Below is a small trained network, with its code and all its weights. Each question gives an input and a target symbol and asks what happens when units are switched off, that is, made to give their printed mean instead of their output.

import numpy as np


def w(rows, s, z=0):
    codes = np.array(rows[::2]) - 128.0
    scale = np.full(codes.shape[1], s)
    scale[-1] = z or s
    return codes * scale


def f(y):
    return y / 2 * (1 + np.tanh(0.7978845608 * (y + 0.044715 * y**3)))


def softmax(a):
    e = np.exp(a - a.max(-1, keepdims=True))
    return e / e.sum(-1, keepdims=True)


def log_softmax(a):
    a = a - a.max(-1, keepdims=True)
    return a - np.log(np.exp(a).sum(-1, keepdims=True))


def net(x, mask):
    ids = ['ΔΞζηθμστψ'.index(c) for c in x.split()]
    T = len(ids)
    res = E[ids] + P[:T]
    u = 0
    for l in range(2):
        q, k, v = (res @ M[l].T for M in (Q, K, V))
        z = softmax(np.where(np.tri(T) > 0, q @ k.T / 2**0.5, -1e9)) @ v
        res = res + np.where(mask[u], z, O[l][:, -1]) @ O[l][:, :-1]
        u += 1
        y = f(res @ A[l][:, :-1].T + A[l][:, -1])
        res = res + np.where(mask[u : u + 8], y, B[l][:, -1]) @ B[l][:, :-1]
        u += 8
    return log_softmax(res[-1] @ U[:, :-1].T + U[:, -1])


Q, K, V, O, A, B = {}, {}, {}, {}, {}, {}
E = w([
[236,30,186,70],'Δ',
[99,186,99,88],'Ξ',
[34,195,137,53],'ζ',
[115,187,66,193],'η',
[102,212,91,144],'θ',
[104,206,128,125],'μ',
[254,161,151,219],'σ',
[59,233,188,52],'τ',
[134,171,101,123],'ψ',
],0.0074)
P = w([
[186,1,142,210],'0',
[129,202,129,65],'1',
[166,235,179,61],'2',
[162,204,171,48],'3',
[168,192,165,35],'4',
[165,181,157,29],'5',
[159,172,160,27],'6',
[158,161,135,22],'7',
[171,169,137,31],'8',
[187,172,127,25],'9',
[184,183,135,43],'10',
],0.0038)
Q[0] = w([
[206,209,223,82],'0.h1',
[252,180,231,122],'0.h1',
],0.0046)
K[0] = w([
[71,20,85,65],'0.h1',
[108,3,136,117],'0.h1',
],0.0055)
V[0] = w([
[161,172,2,219],'0.h1',
[55,224,225,46],'0.h1',
],0.0054)
O[0] = w([
[49,182,182,254,21],'0.h1',
[90,193,18,16,253],'0.h1',
],0.0063,0.0011)
A[0] = w([
[175,65,64,37,4],'0.n1',
[246,1,167,81,189],'0.n2',
[50,168,158,87,109],'0.n3',
[245,30,205,199,160],'0.n4',
[212,48,177,243,165],'0.n5',
[229,30,198,219,157],'0.n6',
[127,55,122,89,48],'0.n7',
[38,234,130,29,216],'0.n8',
],0.0056,0.0046)
B[0] = w([
[21,21,185,119,116],'0.n1',
[200,24,244,63,210],'0.n2',
[77,137,47,132,137],'0.n3',
[131,22,228,167,189],'0.n4',
[64,75,254,198,169],'0.n5',
[98,31,240,175,177],'0.n6',
[71,9,128,88,107],'0.n7',
[176,173,31,89,253],'0.n8',
],0.0054,0.0055)
Q[1] = w([
[74,16,252,255],'1.h1',
[160,152,227,246],'1.h1',
],0.0044)
K[1] = w([
[221,190,61,2],'1.h1',
[147,8,100,27],'1.h1',
],0.0045)
V[1] = w([
[212,178,6,10],'1.h1',
[253,36,146,16],'1.h1',
],0.0053)
O[1] = w([
[210,92,41,60,2],'1.h1',
[206,118,223,3,204],'1.h1',
],0.0059,0.013)
A[1] = w([
[126,72,209,96,91],'1.n1',
[110,188,22,72,253],'1.n2',
[170,109,223,74,160],'1.n3',
[28,227,120,130,189],'1.n4',
[144,232,35,147,96],'1.n5',
[138,218,47,127,60],'1.n6',
[1,177,97,200,159],'1.n7',
[108,201,34,120,185],'1.n8',
],0.0061,0.003)
B[1] = w([
[89,67,174,102,209],'1.n1',
[192,33,99,48,171],'1.n2',
[66,139,220,131,247],'1.n3',
[104,177,42,223,203],'1.n4',
[177,3,167,113,155],'1.n5',
[137,15,137,112,149],'1.n6',
[127,81,14,219,181],'1.n7',
[190,18,103,124,159],'1.n8',
],0.0055,0.012)
U = w([
[70,218,117,205,155],'Δ',
[69,82,69,141,60],'Ξ',
[176,163,124,115,251],'ζ',
[130,42,201,26,11],'η',
[123,108,75,43,16],'θ',
[53,26,115,226,13],'μ',
[205,177,138,142,225],'σ',
[58,253,184,66,159],'τ',
[134,138,142,147,172],'ψ',
],0.0053,0.003)

Each question gives the input, a string of symbols that net reads in full, and the target symbol t.
The units are the heads (2 rows each of Q, K, V and O) and the neurons (one row each of A and B). Each row of codes is followed by its name. A weight is (code - 128) times the scale printed after its matrix; where a second scale follows, it is the last column's (O, A, B and U).
mask holds one flag per unit, layer by layer, with each layer's heads first. A switched-off unit (its flag False) gives its mean, the last column of its rows in O or B, instead of its output. The means were averaged over made-up inputs and are rounded, as every weight is.
A unit's drop is (log p(t) with every unit on - log p(t) with that unit switched off) / (log p(t) with every unit on - log p(t) with every unit switched off).
k most important neurons: the k neurons with the biggest drops, biggest first
k most important neurons of layer l: the k neurons of layer l with the biggest drops, biggest first
drop of u: that unit's drop, to one decimal
input Δ σ σ σ σ σ η σ ψ, target τ: 3 most important neurons of layer 0 -> (0.n4; 0.n6; 0.n2)
input σ θ ψ σ θ σ η η Δ Ξ, target Δ: most important neuron of layer 0 -> (0.n5)
input η η μ ψ, target μ: 2 most important neurons -> (0.n2; 1.n7)
input ζ η θ Ξ ψ μ η Δ Ξ, target θ: 3 most important neurons of layer 1 -> (1.n3; 1.n2; 1.n1)
input σ σ ψ σ ψ Δ η, target Δ: 3 most important neurons -> (0.n5; 0.n6; 0.n4)
input η σ θ Δ θ σ θ, target μ: 2 most important neurons -> (0.n2; 1.n7)
input σ σ σ Δ η σ Ξ σ μ, target Δ: 3 most important neurons of layer 0 -> (0.n5; 0.n6; 0.n4)
input ζ σ θ τ θ, target θ: 2 most important neurons of layer 1 -> (1.n2; 1.n3)
input ζ σ σ τ τ η ζ σ Ξ τ, target θ: 2 most important neurons of layer 1 -> (1.n2; 1.n3)
input μ Δ σ ψ Δ σ, target η: 2 most important neurons -> (0.n2; 1.n4)
input η Δ σ σ Ξ θ ψ ζ, target μ: 3 most important neurons of layer 0 -> (0.n2; 0.n5; 0.n8)
input ζ ζ μ η Δ μ Ξ ζ σ Ξ, target θ: drop of 0.h1 -> 0.2
input Δ Δ σ ζ σ ψ Δ τ σ η, target τ: drop of 1.h1 -> 1.1
input σ θ ψ Ξ τ θ, target Δ: drop of 0.n2 -> 0.0
input σ η τ σ Ξ σ ψ, target Δ: drop of 1.h1 -> 0.9
input ζ θ ζ ζ θ, target θ: most important neuron -> (1.n3)
input σ Δ σ σ τ σ Δ τ τ, target Δ: 2 most important neurons of layer 1 -> (1.n4; 1.n7)
input η ζ Ξ ψ σ σ σ μ ζ ψ τ, target μ: 2 most important neurons -> (0.n2; 1.n7)
